Here is a tiny trained network, its code and every weight. The questions are about switching its units off for an input and a class, where a switched-off unit gives its printed mean instead of its output.

import numpy as np


def w(rows, s, z=0):
    codes = np.array(rows[::2]) - 128.0
    scale = np.full(codes.shape[1], s)
    scale[-1] = z or s
    return codes * scale


def f(y):
    return np.maximum(y, 0)


def log_softmax(a):
    a = a - a.max(-1, keepdims=True)
    return a - np.log(np.exp(a).sum(-1, keepdims=True))


def net(x, mask):
    res = np.array(x, float).reshape(1, 7) / 4 @ E
    y = f(res @ A[0][:, :-1].T + A[0][:, -1])
    res = res + np.where(mask, y, B[0][:, -1]) @ B[0][:, :-1]
    return log_softmax(res[-1] @ U[:, :-1].T + U[:, -1])


A, B = {}, {}
E = w([
[175,12,93,255,15,123,81,119,80,114,74,152],'x0',
[103,32,104,139,120,156,168,187,111,4,145,87],'x1',
[167,172,132,95,194,172,164,127,173,37,101,219],'x2',
[218,83,213,110,124,165,134,185,152,189,149,138],'x3',
[161,123,228,52,41,100,95,41,85,77,97,82],'x4',
[185,143,44,110,150,173,154,111,181,174,84,8],'x5',
[183,48,160,88,231,42,165,38,92,137,157,194],'x6',
],0.0081)
A[0] = w([
[147,112,175,179,57,155,120,148,103,127,71,170,233],'neuron 0',
[163,150,165,108,161,159,163,104,155,91,101,162,98],'neuron 1',
[172,161,179,109,163,171,162,95,124,95,78,135,133],'neuron 2',
[115,79,171,141,118,73,129,114,103,87,142,169,198],'neuron 3',
[175,122,94,169,122,93,122,83,133,180,115,108,224],'neuron 4',
[124,99,138,115,119,89,93,37,65,158,177,156,189],'neuron 5',
[71,124,59,142,160,155,177,182,122,121,190,91,194],'neuron 6',
[87,126,143,111,134,2,126,74,39,119,139,157,144],'neuron 7',
[135,134,147,132,173,201,182,148,141,98,161,160,208],'neuron 8',
[132,142,178,78,38,117,59,97,84,155,101,96,242],'neuron 9',
[176,119,128,77,146,136,168,107,161,125,133,126,189],'neuron 10',
[100,175,146,85,164,152,109,187,170,120,189,171,200],'neuron 11',
[181,64,104,175,81,147,102,140,90,108,57,126,154],'neuron 12',
[148,178,89,111,148,168,160,128,180,103,177,141,152],'neuron 13',
[156,81,89,143,119,168,169,206,112,80,117,117,255],'neuron 14',
[216,116,151,99,131,64,141,98,103,175,152,93,77],'neuron 15',
[97,151,48,153,186,169,180,106,170,133,126,114,170],'neuron 16',
[134,227,104,144,155,150,113,88,129,182,117,118,201],'neuron 17',
[138,160,135,95,175,101,164,120,168,140,108,139,154],'neuron 18',
[98,135,141,148,151,83,119,89,90,119,149,128,169],'neuron 19',
[62,204,49,135,111,136,91,172,163,171,111,110,218],'neuron 20',
[215,133,185,69,143,139,164,99,113,187,100,124,165],'neuron 21',
[110,150,130,125,143,65,149,82,105,117,138,151,136],'neuron 22',
[149,74,122,205,100,107,110,134,100,68,102,112,228],'neuron 23',
[163,138,147,74,77,163,151,120,162,164,114,103,237],'neuron 24',
[130,107,187,58,149,154,160,131,142,68,134,146,150],'neuron 25',
],0.0099,0.0028)
B[0] = w([
[128,147,118,246,135,129,54,141,136,83,166,144,237],'neuron 0',
[183,165,112,132,70,121,154,56,160,62,163,173,193],'neuron 1',
[149,150,95,128,120,156,123,69,146,71,182,121,196],'neuron 2',
[101,79,148,153,108,65,102,97,91,97,155,165,219],'neuron 3',
[158,86,87,109,128,154,59,162,103,194,93,152,209],'neuron 4',
[106,15,139,131,201,50,122,92,47,173,172,144,229],'neuron 5',
[43,63,188,97,111,112,205,206,184,144,90,63,225],'neuron 6',
[31,72,114,98,240,43,139,16,71,94,179,137,234],'neuron 7',
[148,132,226,137,83,101,231,144,204,56,157,175,203],'neuron 8',
[124,183,171,147,118,118,51,65,123,161,172,18,252],'neuron 9',
[225,92,122,50,165,167,141,111,168,133,104,137,192],'neuron 10',
[149,199,250,197,156,88,212,162,153,127,119,134,222],'neuron 11',
[133,118,16,173,78,195,3,194,87,79,173,163,247],'neuron 12',
[145,176,133,130,90,154,226,117,164,129,101,144,198],'neuron 13',
[115,99,136,109,75,177,155,219,160,34,113,102,224],'neuron 14',
[187,68,118,101,189,115,100,135,108,216,148,102,212],'neuron 15',
[101,110,44,38,75,160,211,141,166,134,8,166,219],'neuron 16',
[123,205,89,148,107,150,102,75,163,220,65,161,214],'neuron 17',
[209,158,112,94,146,144,175,73,152,180,110,198,199],'neuron 18',
[34,111,75,110,176,112,202,98,50,169,158,124,178],'neuron 19',
[56,238,125,122,82,108,198,177,108,184,71,117,238],'neuron 20',
[234,123,103,92,167,177,63,111,163,194,194,127,235],'neuron 21',
[108,139,79,95,109,88,204,81,70,116,176,157,185],'neuron 22',
[88,56,13,159,60,136,73,168,67,42,107,182,242],'neuron 23',
[188,162,156,136,145,197,98,97,109,155,174,15,203],'neuron 24',
[173,123,138,124,165,140,130,82,136,55,219,160,210],'neuron 25',
],0.0058,0.012)
U = w([
[76,202,52,125,116,115,204,135,147,202,1,204,130],'0',
[58,75,101,124,179,24,138,49,37,111,149,168,213],'1',
[212,103,100,112,175,138,85,108,127,228,137,118,91],'2',
[70,51,77,67,107,159,205,198,138,64,73,50,11],'3',
[88,240,147,142,86,156,111,87,119,122,121,43,162],'4',
[110,100,54,198,61,138,49,172,86,73,114,176,160],'5',
[72,138,202,185,141,88,193,214,163,141,133,188,124],'6',
[218,165,115,109,134,131,200,57,158,50,134,199,49],'7',
],0.0077,0.0011)

Each question gives the input, the list of numbers given to net, and the class t.
The units are the neurons (one row each of A and B). Each row of codes is followed by its name. A weight is (code - 128) times the scale printed after its matrix; where a second scale follows, it is the last column's (A, B and U).
mask holds one flag per neuron, in row order. A switched-off neuron (its flag False) gives its mean, the last column of its row in B, instead of its output. The means were averaged over made-up inputs and are rounded, as every weight is.
A unit's drop is (log p(t) with every unit on - log p(t) with that unit switched off) / (log p(t) with every unit on - log p(t) with every unit switched off).
The circuit of an input: a set's keep is (log p(t) with only the set's units on - log p(t) with every unit switched off) / (log p(t) with every unit on - log p(t) with every unit switched off). Starting from the 12 units with the biggest drops (on a tie, the unit counted first), units are removed one at a time, each time the one whose removal leaves the highest keep (on an exact tie, the one counted first), for as long as the keep stays at least 0.8.
circuit, biggest first: the units of the circuit, biggest drop first
unit that matters most: the unit with the biggest drop
top k neurons: the k neurons with the biggest drops, biggest first
drop of u: that unit's drop, to one decimal
input [2,2,4,0,-7,1,-5], class 3: top 2 neurons -> [neuron 14; neuron 6]
input [0,3,6,-7,-7,2,7], class 0: circuit, biggest first -> [neuron 16]
input [-3,1,-2,0,-3,-3,-4], class 6: circuit, biggest first -> [neuron 11; neuron 6]
input [3,8,-6,-6,4,3,3], class 5: top 3 neurons -> [neuron 12; neuron 23; neuron 14]
input [-3,2,-8,-5,1,7,-4], class 0: circuit, biggest first -> [neuron 20; neuron 16]
input [-2,-8,-2,-4,8,-2,-2], class 1: top 2 neurons -> [neuron 7; neuron 5]
input [-2,1,2,-2,-5,-3,-5], class 0: top 2 neurons -> [neuron 16; neuron 20]
input [-1,6,3,3,7,8,-6], class 4: top 2 neurons -> [neuron 24; neuron 9]
input [5,-6,8,-1,-4,-7,0], class 1: circuit, biggest first -> [neuron 14; neuron 3]
input [0,-8,8,-7,8,0,1], class 1: top 3 neurons -> [neuron 7; neuron 5; neuron 19]
input [-5,-1,-5,4,6,0,5], class 2: top 2 neurons -> [neuron 21; neuron 15]
input [-3,-5,-7,1,-5,-4,-6], class 0: top 2 neurons -> [neuron 20; neuron 17]
input [3,-4,1,-2,-3,-3,-3], class 0: top 2 neurons -> [neuron 20; neuron 12]
input [6,6,7,7,-7,2,-8], class 3: circuit, biggest first -> [neuron 14]
input [-1,5,-2,-2,-6,0,-8], class 3: top 2 neurons -> [neuron 6; neuron 14]
input [7,8,-7,-1,8,8,7], class 5: top 2 neurons -> [neuron 12; neuron 23]
input [-1,2,-5,4,1,2,6], class 2: top 2 neurons -> [neuron 21; neuron 15]
input [5,5,-2,7,-1,2,6], class 5: drop of neuron 18 -> 0.0
input [-7,3,-5,4,-4,7,2], class 0: drop of neuron 17 -> 0.1
input [0,-1,7,-2,-4,-6,-3], class 6: unit that matters most -> neuron 11
